Here is a tiny trained network, its code and every weight. The questions are about switching its units off for an input and a class, where a switched-off unit gives its printed mean instead of its output.

import numpy as np


def w(rows, s, z=0):
    codes = np.array(rows[::2]) - 128.0
    scale = np.full(codes.shape[1], s)
    scale[-1] = z or s
    return codes * scale


def norm(h):
    return h / np.sqrt((h * h).mean(-1, keepdims=True) + 1e-5)


def f(y):
    return y / 2 * (1 + np.tanh(0.7978845608 * (y + 0.044715 * y**3)))


def log_softmax(a):
    a = a - a.max(-1, keepdims=True)
    return a - np.log(np.exp(a).sum(-1, keepdims=True))


def net(x, mask):
    res = np.array(x, float).reshape(1, 6) / 4 @ E
    u = 0
    for l in range(2):
        y = f(norm(res) @ A[l][:, :-1].T + A[l][:, -1])
        res = res + np.where(mask[u : u + 6], y, B[l][:, -1]) @ B[l][:, :-1]
        u += 6
    return log_softmax(norm(res)[-1] @ U[:, :-1].T + U[:, -1])


A, B = {}, {}
E = w([
[140,169,248],'x0',
[128,129,129],'x1',
[129,129,128],'x2',
[128,128,128],'x3',
[21,87,184],'x4',
[177,2,186],'x5',
],0.01)
A[0] = w([
[246,215,122,255],'0.n0',
[252,140,91,128],'0.n1',
[96,153,128,86],'0.n2',
[122,242,192,64],'0.n3',
[66,179,48,134],'0.n4',
[177,153,221,54],'0.n5',
],0.017,0.0078)
B[0] = w([
[10,38,38,250],'0.n0',
[255,194,100,197],'0.n1',
[146,184,117,130],'0.n2',
[139,236,95,183],'0.n3',
[166,57,235,200],'0.n4',
[154,73,184,166],'0.n5',
],0.028,0.011)
A[1] = w([
[126,152,240,79],'1.n0',
[214,190,94,198],'1.n1',
[91,168,76,3],'1.n2',
[110,182,34,78],'1.n3',
[76,251,162,37],'1.n4',
[129,42,108,98],'1.n5',
],0.024,0.004)
B[1] = w([
[15,175,155,203],'1.n0',
[145,225,132,170],'1.n1',
[68,120,168,153],'1.n2',
[89,172,253,191],'1.n3',
[234,161,71,184],'1.n4',
[214,86,81,248],'1.n5',
],0.036,0.013)
U = w([
[190,46,78,146],'0',
[4,112,177,205],'1',
[183,252,127,2],'2',
],0.017,0.0013)

Each question gives the input, the list of numbers given to net, and the class t.
The units are the neurons (one row each of A and B). Each row of codes is followed by its name. A weight is (code - 128) times the scale printed after its matrix; where a second scale follows, it is the last column's (A, B and U).
mask holds one flag per neuron, layer by layer. A switched-off neuron (its flag False) gives its mean, the last column of its row in B, instead of its output. The means were averaged over made-up inputs and are rounded, as every weight is.
A unit's drop is (log p(t) with every unit on - log p(t) with that unit switched off) / (log p(t) with every unit on - log p(t) with every unit switched off).
The circuit of an input: a set's keep is (log p(t) with only the set's units on - log p(t) with every unit switched off) / (log p(t) with every unit on - log p(t) with every unit switched off). Starting from all 12 units, units are removed one at a time, each time the one whose removal leaves the highest keep (on an exact tie, the one counted first), for as long as the keep stays at least 0.8.
units of the circuit, in order: the units of the circuit, biggest drop first
unit that matters most: the unit with the biggest drop
k most important neurons: the k neurons with the biggest drops, biggest first
k most important neurons of layer l: the k neurons of layer l with the biggest drops, biggest first
drop of u: that unit's drop, to one decimal
input [1,-7,0,-7,-5,-6], class 1: 2 most important neurons => (0.n0 0.n3)
input [-8,6,5,-6,-5,2], class 2: 4 most important neurons => (0.n1 1.n1 0.n5 1.n3)
input [-6,0,-3,5,0,-8], class 0: unit that matters most => 0.n4
input [-8,-4,-1,-2,7,-6], class 1: units of the circuit, in order => (0.n4 0.n0 1.n0)
input [2,8,1,-3,-8,3], class 0: 2 most important neurons => (0.n0 0.n3)
input [-1,8,3,-4,-7,-5], class 0: 3 most important neurons => (0.n0 0.n4 1.n0)
input [-7,-2,-3,-5,7,-8], class 1: 3 most important neurons => (0.n4 0.n0 1.n0)
input [-1,2,-5,-6,-6,-1], class 0: units of the circuit, in order => (0.n0 0.n1)
input [-2,8,-2,-4,-7,-8], class 0: 2 most important neurons => (0.n4 0.n0)
input [-4,6,6,7,6,-7], class 1: 2 most important neurons => (0.n4 0.n0)
input [0,8,-1,-1,5,-5], class 1: 4 most important neurons => (0.n4 1.n0 0.n1 1.n5)
input [6,1,1,-3,-7,2], class 0: 2 most important neurons of layer 0 => (0.n0 0.n5)
input [2,5,3,-8,4,5], class 1: 2 most important neurons => (0.n0 1.n0)
input [-1,-5,-8,-5,-1,6], class 2: most important neuron of layer 1 => (1.n1)
input [-8,5,1,3,-3,3], class 2: 2 most important neurons => (0.n1 1.n1)
input [6,7,7,-6,0,5], class 0: 2 most important neurons of layer 1 => (1.n5 1.n3)
input [-2,-8,-8,2,0,3], class 2: 2 most important neurons => (0.n0 0.n4)
input [-8,2,-5,-3,-8,2], class 2: 2 most important neurons of layer 0 => (0.n1 0.n5)
input [-7,8,-4,8,-7,-7], class 0: 2 most important neurons of layer 0 => (0.n4 0.n0)
input [-3,0,1,-1,-4,-5], class 0: units of the circuit, in order => (0.n4)
input [-6,0,-4,-4,-2,8], class 2: drop of 1.n1 => 0.1
input [6,3,-8,0,4,6], class 1: drop of 0.n0 => 3.1
input [3,8,7,-1,-7,4], class 0: drop of 0.n0 => 3.6
